Here is a tiny trained network, its code and every weight. The questions are about switching its units off for an input and a class, where a switched-off unit gives its printed mean instead of its output.

import numpy as np


def w(rows, s, z=0):
    codes = np.array(rows[::2]) - 128.0
    scale = np.full(codes.shape[1], s)
    scale[-1] = z or s
    return codes * scale


def f(y):
    return np.maximum(y, 0)


def log_softmax(a):
    a = a - a.max(-1, keepdims=True)
    return a - np.log(np.exp(a).sum(-1, keepdims=True))


def net(x, mask):
    res = np.array(x, float).reshape(1, 6) / 4 @ E
    y = f(res @ A[0][:, :-1].T + A[0][:, -1])
    res = res + np.where(mask, y, B[0][:, -1]) @ B[0][:, :-1]
    return log_softmax(res[-1] @ U[:, :-1].T + U[:, -1])


A, B = {}, {}
E = w([
[166,155,1,129,205],'x0',
[130,128,128,128,128],'x1',
[125,127,127,131,126],'x2',
[135,52,63,34,34],'x3',
[219,18,153,150,182],'x4',
[129,129,130,122,132],'x5',
],0.0097)
A[0] = w([
[137,79,148,143,146,70],'N0',
[131,129,112,123,146,69],'N1',
[146,91,122,153,136,71],'N2',
[98,104,253,139,69,103],'N3',
[125,85,91,96,86,54],'N4',
[125,104,111,108,108,88],'N5',
[119,105,116,136,112,96],'N6',
[181,63,156,147,157,64],'N7',
[135,159,171,182,170,64],'N8',
[135,94,116,90,94,112],'N9',
[129,97,143,150,126,68],'N10',
[105,182,119,119,88,30],'N11',
[142,139,27,156,179,130],'N12',
[119,112,101,136,153,147],'N13',
[138,104,162,142,103,92],'N14',
[147,136,108,119,145,60],'N15',
[134,85,96,92,89,74],'N16',
[145,99,134,132,142,81],'N17',
[148,152,85,124,159,102],'N18',
[132,176,178,199,196,58],'N19',
[131,81,142,128,152,61],'N20',
[128,120,109,118,159,102],'N21',
[137,125,122,125,114,84],'N22',
[148,93,142,119,145,73],'N23',
[84,208,124,114,89,4],'N24',
[148,109,132,133,133,72],'N25',
],0.025,0.0043)
B[0] = w([
[115,141,127,177,114,170],'N0',
[120,143,107,114,117,143],'N1',
[130,149,135,175,133,161],'N2',
[126,233,120,17,131,252],'N3',
[141,52,141,107,138,202],'N4',
[130,88,127,115,133,167],'N5',
[128,109,125,124,134,146],'N6',
[110,155,128,231,137,207],'N7',
[146,47,124,108,126,206],'N8',
[136,67,116,102,132,192],'N9',
[127,149,144,153,130,150],'N10',
[131,143,132,221,131,180],'N11',
[116,218,136,44,117,223],'N12',
[122,157,136,112,130,156],'N13',
[122,174,119,110,140,164],'N14',
[114,149,118,110,127,149],'N15',
[150,56,130,106,130,203],'N16',
[111,132,121,164,126,157],'N17',
[136,185,122,101,141,175],'N18',
[142,12,125,98,130,238],'N19',
[130,139,136,173,110,164],'N20',
[126,158,127,119,128,152],'N21',
[137,116,126,122,105,139],'N22',
[113,130,125,169,114,163],'N23',
[106,140,134,254,121,204],'N24',
[129,133,134,154,113,149],'N25',
],0.039,0.023)
U = w([
[181,214,68,28,189,252],'0',
[223,1,69,81,194,83],'1',
[146,156,80,245,169,59],'2',
],0.0063,0.0038)

Each question gives the input, the list of numbers given to net, and the class t.
The units are the neurons (one row each of A and B). Each row of codes is followed by its name. A weight is (code - 128) times the scale printed after its matrix; where a second scale follows, it is the last column's (A, B and U).
mask holds one flag per neuron, in row order. A switched-off neuron (its flag False) gives its mean, the last column of its row in B, instead of its output. The means were averaged over made-up inputs and are rounded, as every weight is.
A unit's drop is (log p(t) with every unit on - log p(t) with that unit switched off) / (log p(t) with every unit on - log p(t) with every unit switched off).
The circuit of an input: a set's keep is (log p(t) with only the set's units on - log p(t) with every unit switched off) / (log p(t) with every unit on - log p(t) with every unit switched off). Starting from the 12 units with the biggest drops (on a tie, the unit counted first), units are removed one at a time, each time the one whose removal leaves the highest keep (on an exact tie, the one counted first), for as long as the keep stays at least 0.8.
units of the circuit, in order: the units of the circuit, biggest drop first
top k neurons: the k neurons with the biggest drops, biggest first
drop when u is switched off: that unit's drop, to one decimal
input [1,1,-8,5,7,-2], class 2: units of the circuit, in order	[N7]
input [-7,6,2,2,-8,4], class 2: top 3 neurons	[N24 N11 N12]
input [2,-8,-6,-5,-5,7], class 1: top 3 neurons	[N19 N7 N8]
input [1,5,4,6,8,0], class 2: top 2 neurons	[N7 N19]
input [4,1,-7,-2,-6,4], class 2: top 2 neurons	[N3 N24]
input [-2,-7,1,1,2,-6], class 0: top 2 neurons	[N24 N19]
input [-8,-3,-2,7,5,6], class 0: top 2 neurons	[N3 N19]
input [6,-8,-5,-7,-6,-1], class 1: top 3 neurons	[N19 N3 N8]
input [5,4,-8,4,6,-2], class 2: top 2 neurons	[N3 N7]
input [2,7,8,-4,6,-1], class 2: drop when N7 is switched off	0.6
input [4,-7,-4,-3,3,-3], class 0: drop when N12 is switched off	2.1
input [3,6,7,-8,-6,3], class 1: drop when N19 is switched off	3.2
